Here is a tiny trained network, its code and every weight. The questions are about switching its units off for an input and a class, where a switched-off unit gives its printed mean instead of its output.

import numpy as np


def w(rows, s, z=0):
    codes = np.array(rows[::2]) - 128.0
    scale = np.full(codes.shape[1], s)
    scale[-1] = z or s
    return codes * scale


def norm(h):
    return h / np.sqrt((h * h).mean(-1, keepdims=True) + 1e-5)


def f(y):
    return y / 2 * (1 + np.tanh(0.7978845608 * (y + 0.044715 * y**3)))


def log_softmax(a):
    a = a - a.max(-1, keepdims=True)
    return a - np.log(np.exp(a).sum(-1, keepdims=True))


def net(x, mask):
    res = np.array(x, float).reshape(1, 7) / 4 @ E
    u = 0
    for l in range(4):
        y = f(norm(res) @ A[l][:, :-1].T + A[l][:, -1])
        res = res + np.where(mask[u : u + 4], y, B[l][:, -1]) @ B[l][:, :-1]
        u += 4
    return log_softmax(norm(res)[-1] @ U[:, :-1].T + U[:, -1])


A, B = {}, {}
E = w([
[97,131,160,187,109],'x0',
[148,103,90,147,119],'x1',
[195,65,195,204,254],'x2',
[133,147,141,74,148],'x3',
[161,75,49,198,103],'x4',
[122,136,141,118,133],'x5',
[17,161,88,127,190],'x6',
],0.0074)
A[0] = w([
[232,114,253,128,20,53],'0.n1',
[1,95,55,125,212,250],'0.n2',
[184,115,124,185,116,139],'0.n3',
[153,36,107,143,103,108],'0.n4',
],0.0067,0.0021)
B[0] = w([
[79,60,155,2,115,238],'0.n1',
[66,85,165,105,197,254],'0.n2',
[101,197,111,191,105,167],'0.n3',
[204,120,228,13,185,159],'0.n4',
],0.008,0.0043)
A[1] = w([
[129,254,81,106,76,81],'1.n1',
[157,216,193,156,189,255],'1.n2',
[240,108,160,100,65,117],'1.n3',
[184,42,94,146,79,62],'1.n4',
],0.0072,0.00095)
B[1] = w([
[140,191,86,204,139,164],'1.n1',
[248,131,146,172,182,182],'1.n2',
[91,87,216,73,91,253],'1.n3',
[33,127,128,114,103,178],'1.n4',
],0.011,0.0032)
A[2] = w([
[23,139,84,118,190,48],'2.n1',
[57,254,121,103,13,1],'2.n2',
[52,255,50,112,31,90],'2.n3',
[80,118,19,167,230,150],'2.n4',
],0.0062,0.0013)
B[2] = w([
[91,153,175,109,167,209],'2.n1',
[184,95,78,133,158,237],'2.n2',
[220,2,119,190,224,254],'2.n3',
[114,132,146,46,57,232],'2.n4',
],0.011,0.0034)
A[3] = w([
[24,171,136,155,237,70],'3.n1',
[182,36,140,157,237,188],'3.n2',
[2,132,96,140,186,112],'3.n3',
[46,207,127,63,165,252],'3.n4',
],0.007,0.0023)
B[3] = w([
[10,116,52,142,43,182],'3.n1',
[195,254,101,151,138,254],'3.n2',
[95,70,221,85,105,169],'3.n3',
[128,63,195,84,68,187],'3.n4',
],0.0094,0.0068)
U = w([
[132,106,184,117,77,250],'0',
[252,133,91,199,191,6],'1',
],0.013,0.0012)

Each question gives the input, the list of numbers given to net, and the class t.
The units are the neurons (one row each of A and B). Each row of codes is followed by its name. A weight is (code - 128) times the scale printed after its matrix; where a second scale follows, it is the last column's (A, B and U).
mask holds one flag per neuron, layer by layer. A switched-off neuron (its flag False) gives its mean, the last column of its row in B, instead of its output. The means were averaged over made-up inputs and are rounded, as every weight is.
A unit's drop is (log p(t) with every unit on - log p(t) with that unit switched off) / (log p(t) with every unit on - log p(t) with every unit switched off).
The circuit of an input: a set's keep is (log p(t) with only the set's units on - log p(t) with every unit switched off) / (log p(t) with every unit on - log p(t) with every unit switched off). Starting from the 12 units with the biggest drops (on a tie, the unit counted first), units are removed one at a time, each time the one whose removal leaves the highest keep (on an exact tie, the one counted first), for as long as the keep stays at least 0.8.
circuit, biggest first: the units of the circuit, biggest drop first
most important unit: the unit with the biggest drop
top k neurons: the k neurons with the biggest drops, biggest first
k most important neurons of layer l: the k neurons of layer l with the biggest drops, biggest first
drop when u is switched off: that unit's drop, to one decimal
input [3,-1,8,-2,7,-6,8], class 0: most important unit => 2.n3
input [-2,3,-8,0,1,-6,-5], class 1: top 2 neurons => [2.n3; 1.n1]
input [-1,-7,-5,-1,-5,-5,4], class 1: top 2 neurons => [2.n3; 0.n1]
input [1,5,-6,4,-8,-5,5], class 1: top 3 neurons => [2.n3; 2.n2; 0.n1]
input [-3,-7,1,8,-4,-3,0], class 1: 2 most important neurons of layer 3 => [3.n3; 3.n1]
input [-7,8,-8,5,4,1,-7], class 1: top 2 neurons => [1.n1; 2.n3]
input [0,1,5,0,5,8,-5], class 0: circuit, biggest first => [2.n3; 1.n4]
input [-2,-4,3,-2,6,-6,-4], class 0: 2 most important neurons of layer 1 => [1.n3; 1.n4]
input [0,-7,8,-1,-5,8,4], class 1: top 2 neurons => [1.n2; 0.n1]
input [7,0,-5,-6,5,2,4], class 1: top 3 neurons => [2.n3; 0.n1; 2.n2]
input [-8,4,1,7,7,-5,-2], class 0: 3 most important neurons of layer 1 => [1.n4; 1.n3; 1.n2]
input [-5,-8,-8,7,3,5,5], class 1: drop when 2.n3 is switched off => 1.3
input [1,-7,-7,6,-4,8,2], class 1: drop when 2.n3 is switched off => 1.1
input [0,4,2,-1,7,2,3], class 0: top neuron => [2.n3]
